Each row has two labels, one from each of two sets.
[ 14  -6   4   7   0   3  -5  -3  -6   1   0  21   2   7  17 -13  12  -2
   0   7  17   1   9  -1] : U + J649
[ 21   2  -2 -16   9 -11   2 -18  -6  -9   6  13   4   1  20 -11   2  -5
  -7  13   1   5  -4  -6] : U + j26
[ 10  -4   2 -15   8  -9   2 -16  -1  -1   4  12   4  10  15 -11   0  -1
 -13   7   1  10  -1  -3] : U + j26
[ 17  -4   1 -14  11  -4   1 -19  -6  -9  10  15  -6  10  17 -11  14  -2
   0  11  13   6   9   7] : U + j211
[ 33   6   0 -22  13  -7   1 -23 -10 -20  24  21  16   0  12 -23   3   6
 -14  11  -4   9  11   0] : K + j26
[ -5  -4  -6  -3   2  -5  -1  15  -2   7  -3   1   2   2  11  -4  -3   0
   2   2  -3 -19  -2  -3] : U + j743
[32  0  5  6  2 -8 -1 -8  0 -9  2 23  1  2  9  3 -4 -1 -1  3 -3  3  9  7] : K + J649
[ 18   4   3   6  -1 -12  -1 -17  -7   5   0  28   6   1  18 -10  -6   2
  -1   3  -7   7  20   2] : U + J649
[ 25   3   3   0  10  -9   9  -9  -5  -8   6  10  -1  12  -1 -16   2  -3
  -3   6 -18  -1  13   1] : K + j26
[ 32   2   3   4   7 -12  -2  21  -5   0  10  26  -1   6   4 -15  -4  -3
  -2   4  -4   3   5 -24] : K + J649
[ 17 -23  -3  -1   5  -5  -4  -6   0  -8   6  12  -5   6   0  -8   5  -4
  -5   4  -9   0   7   8] : K + J649
[ 28   1   7   5   9  10   6 -19  -4  -6   2  22   0  10  24 -11  -7  -2
  -3  14   4   8   3   1] : U + J649
[ 23  -1   2  16  -5  -2   5  -6  12  -1   0  24   8   3   5 -10  -4   0
   2   0  -1   0  17   0] : K + J649
[ 21  -4   1 -10   7  -5   1 -17  -4  -1   5  10   1   4  15 -15   2  -1
  -6   0  -2   8  -4  -2] : U + j26
[ 37   2   4   8   5  -6   8 -17  -8  -3   3  34   7   6  29 -20   0  -1
 -18  14   3   6  11   3] : U + J649
[ 29   7  -1   3   5  -9   5  -5 -13 -21   4  18  -3  10  12 -15   2  -5
  -3  -1 -10  -1   6  -3] : K + j743
[ 27   1   1 -13  15 -14   5 -17  -3 -11   6  13   6   7  14 -11  -1   0
 -11  10  -3  13  15   3] : K + j26
[ 23   0  -3   7   5 -10   4  -7  -8  -1   4  25   4   3  15 -15  -1  -1
   0   7  10   6   7  -4] : U + J649
[ 32   2  -1   5   4 -23   7  -7  -6 -14   7  24  -6   4   9  -6   1  -3
   0   8  -7  -2   8   3] : C + j743
[ 27   7  -2  -2   6 -10   6  -2  -4 -23  10  13  -2  12   9 -13   5  -1
   1   0 -11   1  10  18] : P + j743
[ 30  -3   1 -10  13 -11   7 -20  -8 -14  13  24   1   7   9 -13  -4  -2
  -5  13 -15   9   4   3] : C + j26
[ 15   1   2  -7  -1  -7   6 -23  17  -6   4  21  -4  -2  24 -12   2   2
 -43  13   8  14   3   2] : U + j211
[14 -1 -3 -7  4 -1  2 -9  4 -1  2  8  4  4 11 -9 -5 -6 -9 10 -8  5 -1 -9] : U + j26
[ 26   0  24   8   3  -7   2 -16  -6  12   2  31   4   6  18 -14   1   4
   0   9   9   8  13   1] : U + J649
[ 20  -3  -1  14   8  -7   1  -9  -9  -4   3  24  -5   7  19 -12  -5  -1
  -4   8   6   8   6  -3] : U + J649
[24 -9  2  1  1  0  3  3 -4 -6  5 12 -1  3  4 -2  2 -1 -1 -1  2 -2 14 -1] : K + J649
[ 11   2   0 -13   6   0   1 -10  -4  11   3  12   5   3  12 -13   0  -3
  -2  11   4   1   4  -4] : U + j26
[ 29   0   0 -10  10   3   1 -19  -6 -14  14  17   6  11  22 -18   6  -2
   0   6  -7   4   6   6] : E + j26
[ 13  -1  -2  10   0   3   1  -1   1   8  -2  14   1  -4  13 -30  -2  -1
  -6   1  10   3   3  -5] : U + J649
[ 44  13  -1  -6  -6 -12   4 -17   1  -6   5  27  -2   4  28 -22 -11   2
  -6  13   5   6  19   0] : U + J649
[16  2  2  7  7 -7  3 -4 -3 -7  2  9 -2  6  7 -1  8 -4 -3  3  3  3  4  7] : P + J649
[ 22   0   8  11   1 -15  13  -8 -11   1   2  27   1   0   7 -13  -4  -9
  -2   4  -7   5  16   2] : C + J649
[ 22   8   3   6  11  -7   3 -13  -2  -1   1  25   4   2  15 -11   5 -10
   4  15   1  10   8  -4] : U + J649
[ 28  -7   0 -10  11  -5  -2 -12  -2 -15  13  17   1   8   9 -11  -3 -12
  -7   7  -4   5   9  -1] : C + j26

Each row has two labels, one from each of two sets.
[ -3  -6   1  -6   4  20  -5   0   3  -4  -1  10   2  -1 -16   3   3 -10
  -1   3   0   4   3  -1] : D + L
[ -6  14   4   1   2  23 -10  -5   4  -7  13   1   6  -3  12   6   5 -43
   2   8   2   4   4   0] : J + Z
[  5   2   1  -5   4  16  -5   2   2 -12   0  -3   0  -2  12   3  -5  -6
  -5   0   1  -1   0  -3] : J + Z
[ -8   0  -2   4  -4 -11   3   1   0   9  -1   2   3   2  -3  -4  -7 -13
   1  -1  -1   3 -21   3] : Q + V
[ 4  8  1 -8 -1 -7 -2 -1 -6  2  0  4 -2 -3 -6  4 -2  1 -2  1  2  2  9  1] : J + Z
[-6 -5  1  4  1  1 -3  0  0 -7 -3 10  4 -3  7  5  2  1  2  2 -2  2 -4 -2] : J + L
[ 2  7  4 -3  0  5 -3 -1  0 -4  2  5 -2 -5 -5  3  0 -8  0  5  2  1  7  0] : D + Z
[ -7   0   0   4   2  12  -6  -3  -2 -11   2   7   6  -3  20   5  -2 -22
   2   3   1   1  -9  -2] : J + L
[ -1   8   2  -5   1   9  -2  -2   3  -4   2   3  -3  -2 -10   3   2  -7
   0  12  -1   1   9   1] : D + Z
[ -3   0   2  -4   5  29  -8   0   8 -10   4   9   5   0  -1   5   4 -17
  -2   6   0   4  -2  -2] : D + L
